Below are the code and all the weights of a small trained network. Each question names an input and a target symbol and asks about switching units off, where a switched-off unit gives its printed mean instead of its output.

import numpy as np


def w(rows, s, z=0):
    codes = np.array(rows[::2]) - 128.0
    scale = np.full(codes.shape[1], s)
    scale[-1] = z or s
    return codes * scale


def softmax(a):
    e = np.exp(a - a.max(-1, keepdims=True))
    return e / e.sum(-1, keepdims=True)


def log_softmax(a):
    a = a - a.max(-1, keepdims=True)
    return a - np.log(np.exp(a).sum(-1, keepdims=True))


def net(x, mask):
    ids = ['βγδεθλξπσφψω'.index(c) for c in x.split()]
    T = len(ids)
    res = E[ids] + P[:T]
    u = 0
    for l in range(3):
        r = res
        for j in range(3):
            rows = slice(2 * j, 2 * j + 2)
            q, k, v = (r @ M[l][rows].T for M in (Q, K, V))
            z = softmax(np.where(np.tri(T) > 0, q @ k.T / 2**0.5, -1e9)) @ v
            o = O[l][rows]
            res = res + np.where(mask[u + j], z, o[:, -1]) @ o[:, :-1]
        u += 3
    return log_softmax(res[-1] @ U[:, :-1].T + U[:, -1])


Q, K, V, O = {}, {}, {}, {}
E = w([
[188,93,155,198,26,163],'β',
[143,149,152,106,136,157],'γ',
[101,104,132,97,139,188],'δ',
[127,113,205,150,87,145],'ε',
[105,113,90,135,126,101],'θ',
[90,82,195,81,113,186],'λ',
[117,83,114,96,165,80],'ξ',
[78,96,145,186,29,100],'π',
[69,160,125,167,144,160],'σ',
[125,39,150,98,1,118],'φ',
[69,205,78,72,73,122],'ψ',
[140,96,165,149,100,4],'ω',
],0.014)
P = w([
[118,156,142,124,188,99],'0',
[65,79,79,97,151,141],'1',
[218,146,186,176,83,153],'2',
[28,195,226,112,117,26],'3',
[12,78,28,123,150,180],'4',
[221,156,203,190,104,157],'5',
[22,208,255,62,82,35],'6',
[14,84,49,119,177,172],'7',
[229,159,211,209,94,160],'8',
],0.0086)
Q[0] = w([
[40,174,166,92,105,202],'L0H1',
[104,48,111,148,135,210],'L0H1',
[52,76,155,95,89,49],'L0H2',
[142,220,102,124,199,206],'L0H2',
[249,201,54,54,120,119],'L0H3',
[254,162,64,71,126,137],'L0H3',
],0.0087)
K[0] = w([
[126,168,72,67,114,237],'L0H1',
[95,128,147,109,94,121],'L0H1',
[76,52,12,35,179,113],'L0H2',
[146,161,217,161,148,130],'L0H2',
[185,92,204,151,83,199],'L0H3',
[145,117,253,196,72,180],'L0H3',
],0.011)
V[0] = w([
[47,109,150,61,161,199],'L0H1',
[21,96,80,109,82,59],'L0H1',
[97,23,155,230,156,190],'L0H2',
[32,108,30,13,96,161],'L0H2',
[147,113,120,163,50,155],'L0H3',
[70,125,1,154,186,90],'L0H3',
],0.0061)
O[0] = w([
[135,223,145,118,81,223,206],'L0H1',
[222,128,56,121,84,181,219],'L0H1',
[63,103,216,208,141,230,164],'L0H2',
[107,39,140,157,155,126,252],'L0H2',
[172,202,123,114,121,120,106],'L0H3',
[31,148,253,165,178,195,169],'L0H3',
],0.0063,0.0032)
Q[1] = w([
[254,127,145,155,167,234],'L1H1',
[114,179,237,106,115,75],'L1H1',
[84,120,154,48,123,174],'L1H2',
[122,138,231,127,146,32],'L1H2',
[137,196,226,168,45,124],'L1H3',
[35,165,195,97,111,21],'L1H3',
],0.0082)
K[1] = w([
[254,148,165,144,152,129],'L1H1',
[72,180,126,102,65,213],'L1H1',
[99,125,128,112,119,199],'L1H2',
[98,77,172,223,237,130],'L1H2',
[156,148,129,145,136,209],'L1H3',
[54,95,23,137,89,196],'L1H3',
],0.0097)
V[1] = w([
[114,100,3,208,158,149],'L1H1',
[56,68,4,99,78,189],'L1H1',
[60,235,212,83,56,115],'L1H2',
[67,128,125,163,161,199],'L1H2',
[206,201,219,17,198,159],'L1H3',
[147,113,126,140,62,54],'L1H3',
],0.007)
O[1] = w([
[120,146,133,156,119,164,43],'L1H1',
[150,98,85,123,77,254,160],'L1H1',
[171,113,42,87,73,155,252],'L1H2',
[158,112,137,177,95,55,181],'L1H2',
[84,153,211,61,105,157,73],'L1H3',
[189,118,116,117,93,70,113],'L1H3',
],0.0098,0.0031)
Q[2] = w([
[113,139,101,202,66,192],'L2H1',
[241,247,118,200,210,29],'L2H1',
[255,137,181,128,106,133],'L2H2',
[121,137,160,106,142,94],'L2H2',
[158,152,63,185,111,242],'L2H3',
[96,66,146,107,66,168],'L2H3',
],0.0077)
K[2] = w([
[130,44,190,21,131,162],'L2H1',
[43,254,85,86,235,201],'L2H1',
[106,187,96,93,194,160],'L2H2',
[137,146,181,192,195,95],'L2H2',
[132,218,127,126,34,108],'L2H3',
[44,77,87,121,124,114],'L2H3',
],0.008)
V[2] = w([
[150,136,122,77,185,165],'L2H1',
[191,57,163,109,118,140],'L2H1',
[200,203,131,144,198,170],'L2H2',
[48,250,77,87,156,130],'L2H2',
[113,2,146,58,118,95],'L2H3',
[105,213,111,176,133,67],'L2H3',
],0.0075)
O[2] = w([
[126,119,131,219,159,174,53],'L2H1',
[46,61,169,62,18,170,223],'L2H1',
[3,79,109,120,120,23,4],'L2H2',
[19,124,66,105,28,130,68],'L2H2',
[245,51,248,82,187,156,190],'L2H3',
[61,158,79,144,4,150,39],'L2H3',
],0.0056,0.0037)
U = w([
[105,88,45,65,97,193,95],'β',
[189,103,88,162,161,165,131],'γ',
[82,128,229,139,176,126,126],'δ',
[192,142,116,203,82,136,36],'ε',
[153,186,180,33,137,85,126],'θ',
[47,99,146,206,101,138,148],'λ',
[69,65,139,173,197,131,199],'ξ',
[142,58,80,119,185,53,255],'π',
[156,126,165,85,149,213,72],'σ',
[1,126,219,28,113,100,134],'φ',
[81,58,155,49,71,78,81],'ψ',
[64,193,170,193,168,225,142],'ω',
],0.007,0.0055)

Each question gives the input, a string of symbols that net reads in full, and the target symbol t.
The units are the heads (2 rows each of Q, K, V and O). Each row of codes is followed by its name. A weight is (code - 128) times the scale printed after its matrix; where a second scale follows, it is the last column's (O and U).
mask holds one flag per head, layer by layer. A switched-off head (its flag False) gives its mean, the last column of its rows in O, instead of its output. The means were averaged over made-up inputs and are rounded, as every weight is.
A unit's drop is (log p(t) with every unit on - log p(t) with that unit switched off) / (log p(t) with every unit on - log p(t) with every unit switched off).
The circuit of an input: a set's keep is (log p(t) with only the set's units on - log p(t) with every unit switched off) / (log p(t) with every unit on - log p(t) with every unit switched off). Starting from all 9 units, units are removed one at a time, each time the one whose removal leaves the highest keep (on an exact tie, the one counted first), for as long as the keep stays at least 0.8.
units of the circuit, in order: the units of the circuit, biggest drop first
most important unit: the unit with the biggest drop
heads that matter: for each layer, one digit per head in row order, 1 if its drop is at least 0.15 and else 0, layers parted by /
input γ θ ε ψ δ ω β, target ω: units of the circuit, in order => L1H3, L0H1, L0H3
input β δ β δ ψ φ γ σ ε, target δ: units of the circuit, in order => L1H1, L0H3
input π ξ ω π, target δ: units of the circuit, in order => L0H3, L2H2, L2H3
input γ φ ω σ, target γ: most important unit => L1H3
input ψ σ γ γ β φ, target ψ: heads that matter => 000 / 000 / 110
input φ ξ θ γ, target δ: heads that matter => 011 / 010 / 001
input ξ γ γ β, target φ: units of the circuit, in order => L1H3, L0H2, L2H2
input π φ γ, target θ: heads that matter => 010 / 101 / 000
input γ λ γ ψ δ φ γ φ, target σ: units of the circuit, in order => L2H2, L0H2, L2H3
input γ δ λ β γ ω σ δ, target π: units of the circuit, in order => L1H1, L1H3, L0H1
input δ λ ψ ψ π, target β: units of the circuit, in order => L1H2, L1H1
input φ γ φ ψ γ ω σ γ, target π: units of the circuit, in order => L1H1, L0H1, L1H3
input γ λ γ π σ, target ω: heads that matter => 001 / 001 / 010
input ψ ξ γ γ γ θ ψ σ, target β: heads that matter => 000 / 010 / 010
input γ ψ γ γ, target β: units of the circuit, in order => L1H1, L1H2, L0H2
input θ ψ σ, target ω: units of the circuit, in order => L0H2, L1H3, L0H3
input φ σ ξ γ θ λ, target φ: units of the circuit, in order => L1H3, L2H1, L0H3
input ψ ψ λ γ ω δ ψ β, target β: most important unit => L1H2
input σ γ φ φ φ, target σ: heads that matter => 000 / 000 / 011
input ω β β γ, target π: heads that matter => 100 / 001 / 000
input γ γ σ β ξ ψ θ, target δ: most important unit => L0H3
input ψ ξ ξ δ ξ γ φ, target δ: heads that matter => 011 / 011 / 011
